Each row has a name. Each question is about the rows just above it.

j_928: [ -4  -5   9   1   1   6  -1   5  -7   4   6  -7  12 -13   2   0   2   9
  -3   9 -13  -4   8 -16   0  -1  18  -6  12   1  20 -11  -9  -1  13  11
 -13   5  15   2  13]
j_651: [-14  -5   3  -2 -19 -13 -14  -3   6 -10 -18   2   4  -7  15 -13  -4  14
  -8   4   6 -14 -15 -13  17 -19  -4  -6   4   3  -4  16 -10  -1   6  -5
 -20   3   5 -14  15]
j_808: [ -6  -7 -11   2  -8  -6  -6 -19   7 -13  -5   5 -12  -3 -18  -3 -22   3
   5  23  -8   5  -8  24  -3  13  -2   2   2  -7  10  -4  19 -27   3   2
  -5   6  -3   0   4]
j_265: [ -1 -11   0  -4   6  -8   3  -9  -3  -4   3   1   6  -4  -3   2   1   7
   4   3  -8  -3  11 -26  -3  -7   6   1   8  -4  10  -8  -7  25  14   3
   0  -2  16  -9  25]
j_750: [ 10   2 -51 -22  -3  10 -13 -74 -56  -5 -20   9 108  46  32  -9 -74  -2
  39  18 -23  14 -43 -52  -4 -28 -15 -49  -7 -49  -2 -10 -74  22 -53  22
 -12 -22  18   5 -12]
j_261: [ -3 -16   7  10   1   8  22  13  -8   3  27  -7  15   6  16  13  -3   5
  -1  11 -13   4   8 -22   4   6  13   5 -10   4  26 -10   4  16  16  17
   8   4  15 -20   9]
j_690: [ -9  -5 -24   0  -2 -33 -38 -11   5  -4 -23  -9  -6 -25  14 -35  14  24
  -7 -17  10 -11 -27   8  -5 -14  -5   1  36  30  -4  30 -21  -2 -14   3
 -16  -6 -24 -10  -5]
j_781: [-10 -13  32  -7 -11  -5   9  13 -15  10 -20  -8   9   4  -5 -28  -7 -15
  -8   8  -5   1   5  13 -11  -9 -17   1 -13   2 -15  10   8  25  -7 -20
  19  20  -4  20  -9]
j_118: [ -1 -13 -13  -2   1 -29 -19  -5  -7 -11 -27 -12  -3 -22  20 -45  28  15
  14 -24  14 -13 -31  10   1 -12 -11  -5  27   9  -4  26 -16   0  -3  -9
 -36  -8 -18 -10  -9]
Count of [-74] in j_750: -> 3
How many times does j_781 hold [10]? -> 2

j_808: [-16  23   4  20]
j_690: [-51 -16  14  48]
j_261: [ 52 -11 -27 -51]
j_781: [-72  61 -72  61]
j_118: [ 29  67  29 -50]
j_649: [-53 -53 -53 -53]
j_928: [46  3 46 46]
j_750: [ 48  26 -39 -13]
j_265: [-54 -22 -41 -71]
Count of [-54] in j_265: -> 1
Times [-50] occurs in j_118: -> 1
Count of [46] in j_928: -> 3
How many times does j_649 hold [-53]? -> 4
Times [-72] occurs in j_781: -> 2

j_781: [-40  14 -11 -40 -40  -4  17 -11  46 -40  19]
j_651: [ -40  -41  -44  -13  -40  -35    2  -40 -115  -25  -35]
j_750: [-40  14  19 -34 123   9  17  65  10 -34  19]
Times [-34] occurs in j_750: -> 2
Times [-40] occurs in j_781: -> 4
Count of [10] in j_750: -> 1
Count of [-40] in j_651: -> 3
Count of [-35] in j_651: -> 2
Count of [18] in j_750: -> 0
Times [2] occurs in j_651: -> 1

j_118: [-44  -2  -4 -23 -18 -39  43  31 -35  -9   5 -19 -54 -14  -3  25]
j_928: [-10   3 -58  43  99 -11 -45 -28  42 -15   0  -3  -3  21  42  -3]
j_651: [-78  34 -44  28  16  14  63 -25  11  23 -45 -10  25  42   1 -31]
j_750: [-78  34 -44  28  16  14  63 -25   0 -11 -20 -23  -6  -5  17  12]
j_781: [ 13  32 -14 -23 -45  27  -1  25  18  17   3  24  32 -43 -27  18]
j_690: [ -1 -11 -35  51   6  37  62  -7  19 -18  -6 -34  27  20  26 -18]
How many times does j_781 hold [32]? -> 2
Times [42] occurs in j_928: -> 2

j_418: [-108    3    3  -17    3    3]
j_928: [-61  25  25  25 -61 -61]
j_808: [ 61  42 -35   2 -48  -2]
j_265: [18  3  3  3 18  3]
j_118: [-75 -17 -36  29  87  26]
j_781: [-25  18 -20  25   2  21]
Times [-36] occurs in j_118: -> 1
Count of [18] in j_265: -> 2
Times [3] occurs in j_418: -> 4
Count of [25] in j_928: -> 3
Times [3] occurs in j_265: -> 4
Times [2] occurs in j_265: -> 0
Times [-61] occurs in j_928: -> 3

j_261: [-40 -80 -40 -71 -70 -99  60 -80 -70]
j_649: [ -95   37  -10 -103  -44  -76  -50   52   32]
j_265: [ 38  65  33 -17 -48  36 -48 -17   1]
j_690: [-104  -51   85  -51   85 -104  -54 -104   34]
j_781: [-94  40 -14  28 -30 -71  40  47 -41]
j_750: [ 38  65  33 -17 -48  36 -50  52  32]
j_928: [-104   34   75  -51   85 -104  -54  106   34]
Count of [-103] in j_690: -> 0
How many times does j_781 hold [40]? -> 2
How many times does j_928 hold [34]? -> 2
Count of [-40] in j_261: -> 2
How many times does j_261 hold [60]? -> 1
How many times does j_261 hold [-70]? -> 2

j_265: [12 62 62 62]
j_649: [ 54 -94  54  54]
j_300: [ 19 -35  67  45]
j_118: [34 55 17 -5]
j_261: [ 54 -68 -35  89]
j_651: [61 -7 64 64]
j_781: [ 54 -94  -5  55]
j_690: [ 50 -94 -10  55]
j_750: [-7 65 -7 -7]
j_928: [ 39 -98 -35  47]
Count of [-68] in j_261: -> 1
Times [55] occurs in j_781: -> 1
Times [64] occurs in j_750: -> 0
Times [65] occurs in j_651: -> 0
Times [62] occurs in j_265: -> 3
Count of [54] in j_649: -> 3

j_118: [ 41 -32 -97 -19  18  80 -25  92  36]
j_690: [ 28 -33 -21 -24  26   9 -30  15  35]
j_651: [ 43 -11 -86 -21  21  71 -28  82  39]
j_649: [-44 -44 -44  22 -22 -72 -44 -82 -82]
j_261: [-20  26   1  20 -21   7  23   3 -27]
j_750: [  56  -49 -106  -29   29   86  -38  -49   53]
j_928: [-25  32   5  25 -27   6  30   0 -34]
j_781: [-39  34  79  21 -21 -62  28 -73 -37]
j_300: [ 10 -14   3 -14 -14 -45 -14  -6  14]
Count of [-15] in j_300: -> 0
Times [-44] occurs in j_649: -> 4
How many times does j_750 hold [-49]? -> 2
Count of [-14] in j_300: -> 4

j_750: [ 72 -70  72  72]
j_690: [-74 -74 -71 -71]
j_300: [ 9  9  8 73]
j_265: [ 72 -40 113 113]
How many times does j_300 hold [9]? -> 2
How many times does j_265 hold [113]? -> 2
Count of [10] in j_300: -> 0
How many times does j_750 hold [73]? -> 0
Times [72] occurs in j_750: -> 3
Times [72] occurs in j_265: -> 1
How many times does j_690 hold [-71]? -> 2

j_690: [  64   68  -29  -38  -57  -28  -69 -107   18   37  -40   75  -12  -45
   -7   58   47   76   68  -41   10  -28  -34   78  -19  106  -89   35
  -53   54  -19   77  -67   11  -79  -74  -81   97  -28   80   74   71
   37    0  -39   14   31   18  -31  -89  -51  -28  -82    7   22   10
    2   10   21  -93  -27  -54]
j_418: [ -16  -81  -39   73   27  -90    7   27   68  -82  -94    9  -40  -40
  -18  110  -19   78 -105   53  -89  -39   46   82  100  -17    1   96
   89  -85  -15   -8   92  -58   76   -9   24  111   30 -111  -94   43
  -20  -69  -55   93  -65 -102    1  -20 -101 -105    9  -59  -17   10
  -71  -20   23  -97   27  -37]
j_781: [ -49   85  -54  -45   47   22  -47    0   75  101  -72 -101  -12   44
  -94  -65 -102  -46   63   -3  -69   12  -92 -102   56  104   -5  -19
  -83  -83  -19  -86   68  -58  -34   -3   45   16  -81  112  -84  -20
  -23   21   80  -46   15   53  -24  -90  -64   -2 -108    8  -75   31
  110   20  -21  -64   -6  -80]
j_651: [ -81   74  109  -64   24   22  -82   37  107   48 -109   76  -45  -52
   -5  -88   -8  -47   21   13   68   79  105   -3  -74  -31  -75   -9
  -94   39  103  -65   65  104   13   43   -6   99   89   21   92  109
   -1 -108  104  -55   78  -86  -10   16   73   40   74 -103   35   86
  -54  -73 -108   61  -57   80]
j_118: [-110   50  -63   99   95   25  -92  109  -32   81  -35   65 -111  -29
   22  111  -72   14  -66  -48   58  -28  -80  104  104   -5  -81  -85
  -27   94   -6   70   28  -22   50   42   -9   22  -96 -106   95  -12
    5  104  104  -75  -40  -93  -10  -75 -110  110 -111   89   18  -49
  102   98   53 -100  -13 -101]
How many times does j_690 hold [77]? -> 1
Times [22] occurs in j_118: -> 2
Times [-89] occurs in j_690: -> 2
How many times does j_418 hold [111]? -> 1

j_418: [ 18   5  76 -52  59 -54  59 -33]
j_651: [ 42 -49 -32  22 -50  57  42  42]
j_781: [ 79 -33 -34  63 -62  54 -34 -34]
Times [42] occurs in j_651: -> 3
How many times does j_418 hold [-52]? -> 1
Count of [-33] in j_418: -> 1
Count of [-34] in j_781: -> 3
How many times does j_651 hold [-51]? -> 0

